Each row has a class, written as a number after it.
[ 193  234   15  -63  453 -353  153  140  -33  346  202   94 -204 -157
  173   57   77  -82   97  343  411  -67 -275   86 -181 -289  122  107
  -87  506  -65  -11 -402]
2
[ 134  -66 -138   13 -112  -91 -111   18  158 -109 -165  -98 -178 -102
  202   38  -46  -33  132   55   82   27 -101  123  -86  240   84   14
 -537  -84  -29 -245  149]
2
[  15  120   99    6 -148    0 -141  164   68  -44 -165   -6  -81 -411
  -40 -118  -50 -214  -66   -1   80 -123  -75  210 -333   57  187 -214
 -321 -134    4  -50  145]
9
[ -53 -136   40  -65 -338    2 -148  -50  145 -354  -43   81  -59  -34
   56 -106  -32 -250  176  -55 -301  -76   35  -78   81   28   82 -140
 -173 -301   53   -3   -6]
7
[ 316  105  321  -45  264 -202 -651  504  368   44  -50  245   10 -550
  511  176 -226 -690  141  196  164 -594  -38  370  -31  126  899 -612
 -699 -177 -383 -393  701]
3
[  46  230  188   33 -415   58 -179  412  159 -640  -23 -269   47   18
  146 -134   50 -268  117 -308   85 -212 -258   74  -85   95  257 -239
  282 -100 -375   46  356]
8
[ -52 -475   69  111  -66  -80 -107   93  559 -642  -89 -364   95   29
  259 -258   -7  -25  171  -94  219  -92 -711  314   56  -80 -211  505
 -853  205  -95  -21  274]
0
[  48   60   87  129  -87   25  -96  384   74  -89 -190 -323  -83 -254
   43    5  133  -77  172 -181  -75 -233  -76  163  -36   77  250  -67
 -150  -71  141 -157  269]
1
[  -6 -143   58  -73  180   -6   51    7  -31   42   17  186  -97   25
  -17  -78  199  -61   29  121   92  -30 -139   12  102  -57  -52   88
   -8   52   49  128  -48]
7
[  10  -27   42   24  -39  -88 -199  189  114 -101 -102  -97 -168 -180
   -7   -3   56  -74   -9   19  -67 -251  -15  134   30  -38  153  -66
 -218 -135  -33   34  284]
2
[ -23  -17  237  134 -369 -153 -273  563  397 -747 -143 -247  -49 -290
  319  -32  159 -458  241 -214 -129 -361 -106  103 -243  288  213 -370
 -268 -361  -28  -48  197]
8
[ -28  -84   65   22  -53 -209 -377  402   89 -129   -8 -169  -46 -313
  -23  -55  -76 -154   48  -86   17 -293  -94   75  -45 -209  184   37
 -193 -108  -76   -1   57]
7
[  34   -5   77   36  -58  100 -206   91  -81 -256   53   85 -118  133
 -117  -82  -73 -112   11 -208 -103  116    7 -286  152  118  -33  -11
  129 -243   83   59 -156]
0
[ -56 -122  -70 -172  108   17  186   24    5  348  148   39 -185  -63
   78   64  102   58  144  231  113  -75 -173   53  -84 -137   34  -66
  -42  108  -56  192  -66]
4
[-113  205  128   99 -553 -105 -172 -173  276 -757  -23   13   74   91
  122   56  239 -375 -269 -242 -340 -121  470   53  -30  158 -137  101
   86 -367 -122  186  207]
8
[  64   84   -5   -6 -333 -201  -93 -127  257 -489   58  -77  -71  104
  213  -40  114 -312  276 -204  -80   55 -283 -174  -74  139  -67  -79
  -73 -199  -32   -8    2]
9
[  41   39   73   72  -21 -130 -196  252  129 -123  -73 -203  -60 -240
   56  -63   68 -203   91 -155  -18 -241  -44  118  -12   49  157 -130
 -253  -75   56  -60   87]
1
[   9  -25   44   61 -128  -12 -221   42   56 -212  -49  -57  -55 -122
   26  -90  -66 -215   10  -32  -53  -62   80   82   27  106  111 -121
 -274 -208  110   14   64]
2
[ 227  452  174  296 -139 -397 -119  258   97 -296  -77  -83  120 -215
   61  296  223 -204  -11 -103  -91   88  541  163 -504  292   16 -146
   90 -369   42 -255 -364]
0
[ -11  -17   83   -5  -38 -113 -190  265  131 -195 -119 -295  -57 -302
  116 -137   77 -161   34   27  -36 -334   17  232   67   -4  251 -146
 -260  -89   68   43   80]
8
[ -80  287  -11  -22 -550  -34  -20 -162  206 -547 -195   32 -149  219
   28  -15    8 -224  363   63  -65  148 -195  -56  -87  302  161 -297
 -222 -286   28   92  464]
9
[ -32 -117  -27 -179  -12  180  131 -142  -53   35   37  170  -95  -73
    1  -77  148  -63  -24  227   27  -98   -1  123  -28   52   39    3
 -240   48  -41   97   93]
8
[  -7  320   20  -80   40  -73 -113  307   35  -47  134 -429   41 -345
  243   42 -204   78 -111  222  387 -102 -144  295 -122   89  139 -129
 -161  119 -243   41  -79]
3
[ 245   41  253  153   22  114 -364  263  -21 -153   46  124  157  -62
  271  -26 -279 -470   67  -58  151  113 -152   88  -23  109  262 -253
 -213 -124   -6  -89  125]
7
[ -13 -433   12   28  315 -243  -13  336  -32  298 -144   97 -185  -18
    2  -80   92 -106  268  329    8 -125  -31  176  198 -123  116 -155
 -265   26  223   76  135]
2
[   1   83  191   89 -180  -21 -659  461   87 -578  -59 -214  284 -100
   20  -96 -394  -15   -8  -84  177  -39   57   53   71  214  245  -76
 -177 -187 -190 -125  199]
6
[-325  648  112   30 -396  133  100  382 -302 -277  179 -402   86 -116
  -68  336 -219  -90 -538 -253  -24 -105 -120  -18 -392  225   66  191
  587 -208 -453  439  888]
1
[ -24 -242   23 -125   42   83  175 -134  -15  123   78   76  -68  -37
   39 -122  160  -99   87  218   62  -69  -61  261  119  -52   35 -173
 -244   19   47  199  187]
2
[-158 -142   38 -207  -50   66 -291  -39  -77 -104  175  -27  -42 -462
  -16 -265 -286 -426 -314  -86  -68 -225   18   17  115  105  100   35
 -303 -366    3  171  -49]
5
[ -54   25  138 -261   82  -86  249  -26 -136 -299  182  346 -154 -347
   48 -111  509 -380   28   56  256 -185 -370   49 -197  112 -109  -37
 -429  119   71  102  199]
7
[ -48 -366   43 -143   31  -15 -109 -115  -73   66  -33  -79 -108 -420
  285 -188   78 -106 -102    6 -136 -117 -172  151   94   19   63  -43
 -581   54  469   61  363]
3
[ -63 -406 -241 -228   45   55  171 -131  -94  428   26  -30 -325  -74
   92   23  222  128  231  219   55 -117 -100  112  159 -100   29 -137
 -281    6  215  185  164]
7
[  55  131 -149 -116 -108 -178 -249  -60   20 -125   33 -160 -175   20
  182   37   54 -261  218   25  148  -54 -276  -50  138   81  117  -46
 -239  -89   52  140  206]
6
[  44  -58   58   52  -94 -120 -177  279  178 -111  -72 -282  -74 -231
  176  -11   33 -158  123  -92  -76 -225  -33  172  -46  -21  190 -165
 -265 -127   82   22   98]
3
[ -29    3  -81   -6 -396   79  294 -382    5 -295 -245  120 -128  132
  142  -97 -102 -271   18  296  -76   61   64  354  -31  204   11 -159
 -275  -42  109 -101  468]
6
[  19   35 -145  -83 -488  680 -294 -352 -545 -151  -16   12   89  290
 -287 -221  481 -493  761  -85 -147  143 -166   67  823 -172  145 -280
  -92 -310  682  129  790]
4
[  37 -125   25  -96  184  -86  331 -103  106  152  167   45  -83  -24
   70  -11  221   72  -11  228  321  -84 -111  274 -198   13   29  131
   69  205 -272   42  -45]
2
[  71 -310  -90  -72 -157  -62  237 -141  123  -60  -63    7  -99  147
  201    8  180 -198  271  230 -172  -38   -7  207  -70  220   39 -155
 -486   -8   73   94  187]
6
[  45 -170 -163 -396 -385 -454  264 -396  116 -158  172 -279 -333 -170
  461 -199   35  -91  177 -293 -150  325 -622 -303 -306  527   84 -210
 -798   41   94  216   73]
3
[ -46 -224  129   82    2  -84  171  200  294  -92  101  -59  119 -154
  202   22  251 -404    7 -110  -73 -312  -38  260 -197   -2   25  185
  -75   72 -280  -98  -47]
0
[  75  134   19  -27 -343    7  159 -221   81 -274  -24  -45  -66  208
   94  -55  123  -26  241  -61   -7  169  -94   40 -122  121   -1 -312
  206 -216  118  200   71]
5
[ 189   19   17    3 -103 -191  -32   50  186 -534  -23  207 -103  258
  129   12  195  -36  193 -270 -108   25 -126 -294  -27  305  -72 -131
 -359  152 -171 -271   87]
0
[  25  213   44   -6 -238   -5 -247   23   32 -296  -65   48  -87 -179
  -76  -72  -52 -291  122  -22   15 -101  -65   64 -123  134  199 -143
 -344 -175   37  -77  260]
1
[ -75 -531  401   48  344 -576  239  624  784 -273  -42 -328   18  -44
   85  -18  609  133  210 -364 -454 -690   20  126  385 -274  220  215
 -553  245 -316   75  196]
4
[ -62 -140   83  -11 -166   -6  137  135  149   24   41   12  150 -113
   86   49 -179  -55 -125   88 -133  -70  146  198 -342  -43  103   36
 -212    5 -335   55   35]
8
[  42  -80  -28 -104  -53  -38   -8  -50   22  -47   69  101  -64   98
   41   -8  224  -36  208  -10  -37    8  -34 -100   14   64  -11  -25
   51  -79   58  109  -54]
5
[  55   12   -9  -20 -319   71 -137 -183   86 -304  -58  164  -21  199
   66  -72  -50 -145  211 -107 -168  150  -12 -133   65  174    9 -172
 -213 -126   64  -51  163]
1
[  53  -48   57  -70  140   62  101  -26  -13   94   73  166  -47   10
   49   -3   89 -114   16  110  152   23  -67  116   57  -22  -11   -5
  -14   -8  -69   36   -4]
0
[ 136  111  186  132 -240 -189   50  142  253 -281  -97 -220 -184 -401
  392 -112   69 -334  312  -27  190  -80 -359  310 -446  211  394 -301
 -359   69  274 -245  150]
5
[ 326 -216   68   97 -370   25 -283   85  189 -439 -147  -80 -236 -150
  133  -51  196 -124  394  -36 -195 -106   19  221  -95  225  291 -246
 -597 -237  186 -348  393]
2
[  33 -192  -29 -102  103 -153  193   68   54  199  -63   -9  -39  -72
  185  -10  184 -120  351  205   66 -109 -240  193   69 -243   81  -13
 -286  192  146   -8   80]
6
[  44 -178  -17  -73 -278   25 -240  -88  179 -416  -47   62  -19  177
  120  -50    7 -171  315   59 -236  -52  -89  -73  179  155  121 -117
 -240 -248  -33  -29  204]
7
[  31  263  -38 -158 -390   35   51 -378    8 -494   42  106 -115   70
   87 -143  -32 -255  272   74   21  232 -233 -135  -53  303    1 -319
 -290 -196  133    8   50]
9
[  25 -203  -20 -125   53   13  -22  -13  -12  115   28   93 -141   43
    5  -17  157   -7   98  109   34  -62  -44   22  116  -24   32  -22
 -115    9   33  154   95]
6
[  13 -308  -10  242  -20 -664  206  464  542 -118 -331 -467  180 -152
  671  128  -87 -436  374  119 -267 -367 -123  431 -344   -7  220  188
  -93  -63  -33 -339   -4]
5
[ -88   31  -47  -61 -223  -38 -119    7   41 -334  -55  -39   -5  108
  125  -49  -59 -249  151  -57 -130   -5  -64  -90  217  166   27 -137
 -129 -198   14   32  223]
3
[ -70   26  144    1 -298   90  -44  -85  -75 -333  -26   42  -25  -85
  -63 -211  -59 -229  104 -172 -139  110    8  -77  -25  252  141 -153
  -22 -251  266  -24  114]
1
[ 109 -118  128  100  -38  -19 -135   86  136 -374 -156   44  -62   36
   92 -150   -7 -181  179 -116  -34  102 -292  -51   57  201   39   68
 -193 -123  111 -244  116]
3
[ -21  156    8   61 -182    6 -166   96  112 -271 -142 -115  -27 -180
   24   16  -35  -41  -30    0  -57 -166   32  140 -107   72   51  -75
 -167 -121  -51 -171  163]
4
[-168  -62 -340 -303 -511  104   74  -68   72 -547  -92 -128 -535  157
  138 -102   96  -78   93 -455 -248 -210 -180 -469  230  521 -116 -186
 -159 -239 -112   51  326]
1
[ -47  -13   12 -138   19  109  215 -162 -220  -29  103   59   -4 -112
  -25  -63  116  -85 -172  116  112   49   76  139   -9  134  -93   57
   -6 -141   21  125   50]
8
[ 404  -19  185  211  351 -293 -182  555   77  190  -90 -201 -143 -446
  380   28  135 -145  199   77  434 -212 -200  451 -299  -78  314 -384
 -277  165  189 -259   32]
2
[ -41  -57   41   36  -71 -111  -53  299  149   11 -128 -194  -31 -249
  155   44  -30  -51  -26   16 -108 -227   34  178 -122  -78  157   -4
 -172  -18  -46   -1   23]
7
[  92   47   94  155 -139 -157 -198  317  209 -343 -104 -237  -13 -183
  188   28  -11 -266   87  -66  -62 -234   12  178 -129   92  221  -73
 -315 -120  -58 -155  150]
8
[ 263 -240   87   15 -122   15 -244  190  160 -220 -148  156 -283   19
  107 -177  -81 -129  378  208   82   33 -273  170    9   83  289 -292
 -687   29   39 -138  348]
2
[ -81   -5 -143 -258 -117   -6   92 -157   47 -104   23   71 -170   36
  118  -40  213 -130  155  172   80  -61 -232   25   80  206   17  -38
 -259   39 -122   89  254]
3
[ -57 -386  -49   32  104  -94  -17  242  -91  481  139 -221  -56 -193
  209  166   79  -90    4  -45 -238 -232   30  109   78 -223   94   56
  -43   69   82   47  297]
4
[ 179  -94  341  269   -5  -42 -162  418   20 -526  146 -131   87  134
   94 -156  192 -452  147 -473 -142 -149   29  -85  159  218  120 -428
  252 -185   65   22   20]
2
[-257 -346  -94 -363 -158 -265  132 -415  289    5   78  289  -72  288
   28 -297  133   87  -89  571  -87  -74  560  270  145    8  -13  -91
 -286  288 -215  562 -282]
4
[  12  136  213   76  -63   -8 -157  230  211 -257   30  -26   87 -221
   28  -55  -69 -224 -207 -128   40  -86   13   92 -123   69   81  135
  -81  -74 -318  -68 -235]
7
[   5  108   30   82 -322  -15  -28  -56  159 -396 -101 -101   47  151
  114  -43  -70  -41  207  -75  -55  150  -43  -36  -39  263   69 -242
 -150  -93   38 -100  160]
9
[ -74 -285   68   81    2  -32 -129  291  107  -94  -53 -290  -46 -199
   95 -132  -59  -96   42   -9  -18 -217  -13  215  107   -7  133  -54
 -190 -112  104   42   84]
2
